Below are the code and all the weights of a small trained network. Each question names an input and a target symbol and asks about switching units off, where a switched-off unit gives its printed mean instead of its output.

import numpy as np


def w(rows, s, z=0):
    codes = np.array(rows[::2]) - 128.0
    scale = np.full(codes.shape[1], s)
    scale[-1] = z or s
    return codes * scale


def f(y):
    return np.maximum(y, 0)


def softmax(a):
    e = np.exp(a - a.max(-1, keepdims=True))
    return e / e.sum(-1, keepdims=True)


def log_softmax(a):
    a = a - a.max(-1, keepdims=True)
    return a - np.log(np.exp(a).sum(-1, keepdims=True))


def net(x, mask):
    ids = ['ΘΛΞΩβδεζμπτ'.index(c) for c in x.split()]
    T = len(ids)
    res = E[ids] + P[:T]
    u = 0
    for l in range(3):
        q, k, v = (res @ M[l].T for M in (Q, K, V))
        z = softmax(np.where(np.tri(T) > 0, q @ k.T / 4**0.5, -1e9)) @ v
        res = res + np.where(mask[u], z, O[l][:, -1]) @ O[l][:, :-1]
        u += 1
        y = f(res @ A[l][:, :-1].T + A[l][:, -1])
        res = res + np.where(mask[u : u + 8], y, B[l][:, -1]) @ B[l][:, :-1]
        u += 8
    return log_softmax(res[-1] @ U[:, :-1].T + U[:, -1])


Q, K, V, O, A, B = {}, {}, {}, {}, {}, {}
E = w([
[76,67,196,102,128,90,83],'Θ',
[112,164,250,85,240,117,94],'Λ',
[85,148,66,126,80,150,190],'Ξ',
[131,132,192,125,152,169,40],'Ω',
[211,76,104,112,100,165,147],'β',
[113,180,54,106,140,186,96],'δ',
[117,103,140,115,152,24,158],'ε',
[113,134,159,191,176,157,65],'ζ',
[92,153,174,179,137,151,188],'μ',
[161,166,105,149,214,157,110],'π',
[58,140,135,65,76,105,81],'τ',
],0.021)
P = w([
[74,88,70,197,189,101,204],'0',
[135,213,216,15,119,65,143],'1',
[31,62,78,179,192,162,189],'2',
[180,187,182,58,70,97,138],'3',
[33,80,48,183,205,158,187],'4',
[183,194,164,89,41,127,150],'5',
[47,80,43,183,213,156,182],'6',
[168,185,163,93,3,169,146],'7',
],0.0059)
Q[0] = w([
[149,254,170,166,112,120,133],'L0H0',
[87,80,106,132,171,106,140],'L0H0',
[119,207,129,112,173,154,137],'L0H0',
[137,137,129,125,127,175,111],'L0H0',
],0.0093)
K[0] = w([
[18,144,108,66,222,168,9],'L0H0',
[151,98,109,182,131,18,79],'L0H0',
[2,99,85,97,109,201,115],'L0H0',
[98,213,75,107,114,104,132],'L0H0',
],0.0057)
V[0] = w([
[139,106,148,129,133,132,107],'L0H0',
[103,148,140,147,73,98,154],'L0H0',
[111,163,115,191,108,139,102],'L0H0',
[156,201,253,77,86,153,172],'L0H0',
],0.005)
O[0] = w([
[189,174,170,187,67,106,143,131],'L0H0',
[174,161,97,198,105,1,141,2],'L0H0',
[130,61,155,101,107,148,129,187],'L0H0',
[124,96,208,88,129,184,114,236],'L0H0',
],0.0081,0.00081)
A[0] = w([
[173,154,171,124,158,98,41,91],'L0N0',
[63,67,151,208,242,109,129,22],'L0N1',
[74,101,124,178,128,98,65,94],'L0N2',
[99,163,114,129,1,185,110,189],'L0N3',
[244,96,122,192,140,206,117,73],'L0N4',
[134,87,51,140,123,167,133,3],'L0N5',
[73,166,95,222,115,171,76,152],'L0N6',
[54,117,181,151,167,91,168,224],'L0N7',
],0.0087,0.0024)
B[0] = w([
[85,88,88,226,158,133,110,203],'L0N0',
[254,151,188,121,132,133,214,233],'L0N1',
[62,62,119,70,151,87,122,160],'L0N2',
[145,190,90,84,185,104,135,195],'L0N3',
[76,136,151,74,147,66,177,171],'L0N4',
[122,45,106,179,78,189,87,156],'L0N5',
[152,45,148,155,180,100,119,209],'L0N6',
[191,111,150,74,54,134,88,254],'L0N7',
],0.0081,0.0076)
Q[1] = w([
[116,124,128,156,88,103,115],'L1H0',
[154,207,73,71,128,118,115],'L1H0',
[147,136,62,157,170,102,165],'L1H0',
[105,255,116,152,184,192,178],'L1H0',
],0.0082)
K[1] = w([
[200,125,84,98,110,1,167],'L1H0',
[101,163,115,127,95,93,133],'L1H0',
[137,95,91,171,75,45,77],'L1H0',
[109,189,172,200,137,143,160],'L1H0',
],0.0085)
V[1] = w([
[175,144,55,253,153,76,91],'L1H0',
[159,185,151,183,40,184,165],'L1H0',
[214,121,75,43,213,223,81],'L1H0',
[171,155,61,101,161,124,87],'L1H0',
],0.0037)
O[1] = w([
[92,137,210,98,137,174,121,17],'L1H0',
[2,97,218,65,103,231,181,72],'L1H0',
[157,155,95,194,155,31,128,253],'L1H0',
[173,117,164,124,207,142,85,74],'L1H0',
],0.0067,0.0025)
A[1] = w([
[24,82,84,232,125,137,56,128],'L1N0',
[146,92,84,81,156,52,181,54],'L1N1',
[148,128,186,145,89,180,200,2],'L1N2',
[75,254,81,141,179,151,134,79],'L1N3',
[48,152,67,210,159,210,132,143],'L1N4',
[189,176,102,125,101,35,95,248],'L1N5',
[124,84,102,173,145,195,38,68],'L1N6',
[59,75,175,53,116,65,55,112],'L1N7',
],0.0074,0.0043)
B[1] = w([
[189,154,118,77,86,191,62,205],'L1N0',
[137,111,137,82,97,215,171,193],'L1N1',
[118,165,127,224,81,113,91,201],'L1N2',
[129,108,140,197,209,111,198,173],'L1N3',
[135,202,255,127,91,70,79,192],'L1N4',
[64,113,129,58,154,161,97,253],'L1N5',
[129,107,44,157,110,197,68,188],'L1N6',
[139,150,69,160,105,84,70,211],'L1N7',
],0.0092,0.0055)
Q[2] = w([
[226,141,251,254,203,85,122],'L2H0',
[205,134,206,97,36,41,54],'L2H0',
[232,36,144,165,175,204,137],'L2H0',
[91,180,162,180,74,156,233],'L2H0',
],0.0075)
K[2] = w([
[219,158,150,230,226,159,98],'L2H0',
[202,41,132,145,84,40,28],'L2H0',
[176,50,173,171,177,230,134],'L2H0',
[146,187,84,222,1,44,236],'L2H0',
],0.0062)
V[2] = w([
[156,201,100,154,202,204,182],'L2H0',
[175,55,70,181,176,46,94],'L2H0',
[32,94,167,208,39,102,154],'L2H0',
[255,128,71,146,151,123,148],'L2H0',
],0.0043)
O[2] = w([
[141,82,2,103,51,162,90,120],'L2H0',
[67,91,200,187,52,87,119,171],'L2H0',
[142,136,46,105,239,103,84,2],'L2H0',
[115,212,143,65,181,166,111,204],'L2H0',
],0.0058,0.0031)
A[2] = w([
[87,171,137,67,44,129,129,60],'L2N0',
[95,144,79,133,66,103,66,108],'L2N1',
[121,140,191,103,114,66,87,1],'L2N2',
[177,93,133,207,135,137,213,34],'L2N3',
[34,140,137,86,86,168,203,213],'L2N4',
[96,57,134,123,55,124,88,148],'L2N5',
[108,107,34,156,95,157,152,107],'L2N6',
[1,147,109,59,122,73,169,95],'L2N7',
],0.011,0.0034)
B[2] = w([
[84,140,254,183,129,62,63,219],'L2N0',
[26,177,195,135,171,168,178,246],'L2N1',
[207,206,80,163,145,188,229,245],'L2N2',
[66,214,51,115,155,91,106,245],'L2N3',
[129,87,116,152,132,163,223,228],'L2N4',
[129,114,43,105,103,94,122,253],'L2N5',
[116,125,168,200,73,95,217,158],'L2N6',
[157,92,69,106,104,132,33,222],'L2N7',
],0.0097,0.0055)
U = w([
[115,149,110,135,100,190,143,81],'Θ',
[175,63,103,212,122,105,102,254],'Λ',
[109,101,75,161,105,123,183,149],'Ξ',
[82,136,128,94,131,61,137,156],'Ω',
[149,189,66,198,109,57,153,18],'β',
[110,99,154,74,138,131,173,159],'δ',
[66,79,154,188,254,69,177,141],'ε',
[90,115,213,210,78,69,176,185],'ζ',
[193,168,146,120,137,130,158,49],'μ',
[137,138,36,57,198,165,161,112],'π',
[207,158,85,81,39,88,126,158],'τ',
],0.009,0.0037)

Each question gives the input, a string of symbols that net reads in full, and the target symbol t.
The units are the heads (4 rows each of Q, K, V and O) and the neurons (one row each of A and B). Each row of codes is followed by its name. A weight is (code - 128) times the scale printed after its matrix; where a second scale follows, it is the last column's (O, A, B and U).
mask holds one flag per unit, layer by layer, with each layer's heads first. A switched-off unit (its flag False) gives its mean, the last column of its rows in O or B, instead of its output. The means were averaged over made-up inputs and are rounded, as every weight is.
A unit's drop is (log p(t) with every unit on - log p(t) with that unit switched off) / (log p(t) with every unit on - log p(t) with every unit switched off).
The circuit of an input: a set's keep is (log p(t) with only the set's units on - log p(t) with every unit switched off) / (log p(t) with every unit on - log p(t) with every unit switched off). Starting from the 12 units with the biggest drops (on a tie, the unit counted first), units are removed one at a time, each time the one whose removal leaves the highest keep (on an exact tie, the one counted first), for as long as the keep stays at least 0.8.
units of the circuit, in order: the units of the circuit, biggest drop first
unit that matters most: the unit with the biggest drop
k most important neurons: the k neurons with the biggest drops, biggest first
k most important neurons of layer l: the k neurons of layer l with the biggest drops, biggest first
drop when u is switched off: that unit's drop, to one decimal
input Ω τ Ξ μ δ, target Θ: units of the circuit, in order -> [L1N0; L2N1; L0N5; L0N1]
input τ ζ μ μ μ ζ π Θ, target β: units of the circuit, in order -> [L2N2; L1N7; L2H0]
input Θ Ω δ, target Θ: units of the circuit, in order -> [L1N0; L0N5; L2N1; L0N1]
input δ ζ π δ Ξ ε, target τ: 4 most important neurons of layer 2 -> [L2N7; L2N1; L2N2; L2N5]
input τ ζ μ μ Ω δ Ξ, target ζ: units of the circuit, in order -> [L0N1; L1N4; L2N0]
input Ω μ μ ε Ω π, target ε: 4 most important neurons -> [L0N7; L0N1; L0N4; L1N3]
input δ δ τ, target Ω: 3 most important neurons of layer 2 -> [L2N1; L2N0; L2N7]
input Λ τ μ β τ ζ Λ Θ, target β: most important neuron -> [L2N2]
input μ Θ Ω π ε π ε, target δ: 2 most important neurons -> [L1N1; L0N1]
input Ξ μ π π Ξ, target ζ: 3 most important neurons -> [L0N5; L0N1; L2N0]
input Θ μ Λ ε π Ω, target Θ: 4 most important neurons -> [L0N1; L0N0; L2N1; L1N0]
input β ζ β Ξ, target Ξ: 4 most important neurons -> [L1N3; L2N6; L2N4; L0N3]
input Ω ζ τ Ω μ Λ ε, target δ: 2 most important neurons -> [L1N1; L1N5]
input β Ω δ Ω μ ε, target τ: 3 most important neurons of layer 0 -> [L0N1; L0N0; L0N7]
input Ξ ζ Ω, target Λ: unit that matters most -> L0N1
input ε Θ μ μ Ω, target Λ: 2 most important neurons -> [L0N1; L0N0]
input Λ Ω Ξ ζ τ, target Ω: 3 most important neurons -> [L2N1; L2N0; L2N7]
input μ π ζ Ξ, target Ξ: 2 most important neurons -> [L1N3; L2N4]
input δ μ Λ Λ Λ β β, target Ξ: 2 most important neurons of layer 1 -> [L1N4; L1N1]
input τ Ω μ Θ Λ, target μ: most important neuron of layer 2 -> [L2N2]
input μ δ Θ Ω Ω Θ μ, target β: 2 most important neurons of layer 0 -> [L0N1; L0N3]
input Ω Ξ Ω Ξ μ ε ε β, target δ: 3 most important neurons of layer 0 -> [L0N4; L0N3; L0N0]
input τ Ω μ π, target ε: 2 most important neurons of layer 1 -> [L1N3; L1N0]
input Θ μ μ β, target δ: 2 most important neurons of layer 0 -> [L0N4; L0N1]
input Λ ζ Θ β Ξ Ω β, target Ξ: 2 most important neurons of layer 2 -> [L2N6; L2N4]
input Λ ε μ μ Ξ μ Λ, target μ: drop when L2N2 is switched off -> 0.1
input τ δ ε μ π Λ μ, target β: drop when L2N3 is switched off -> 0.7
input δ μ β Ω, target Θ: drop when L1N4 is switched off -> 0.0
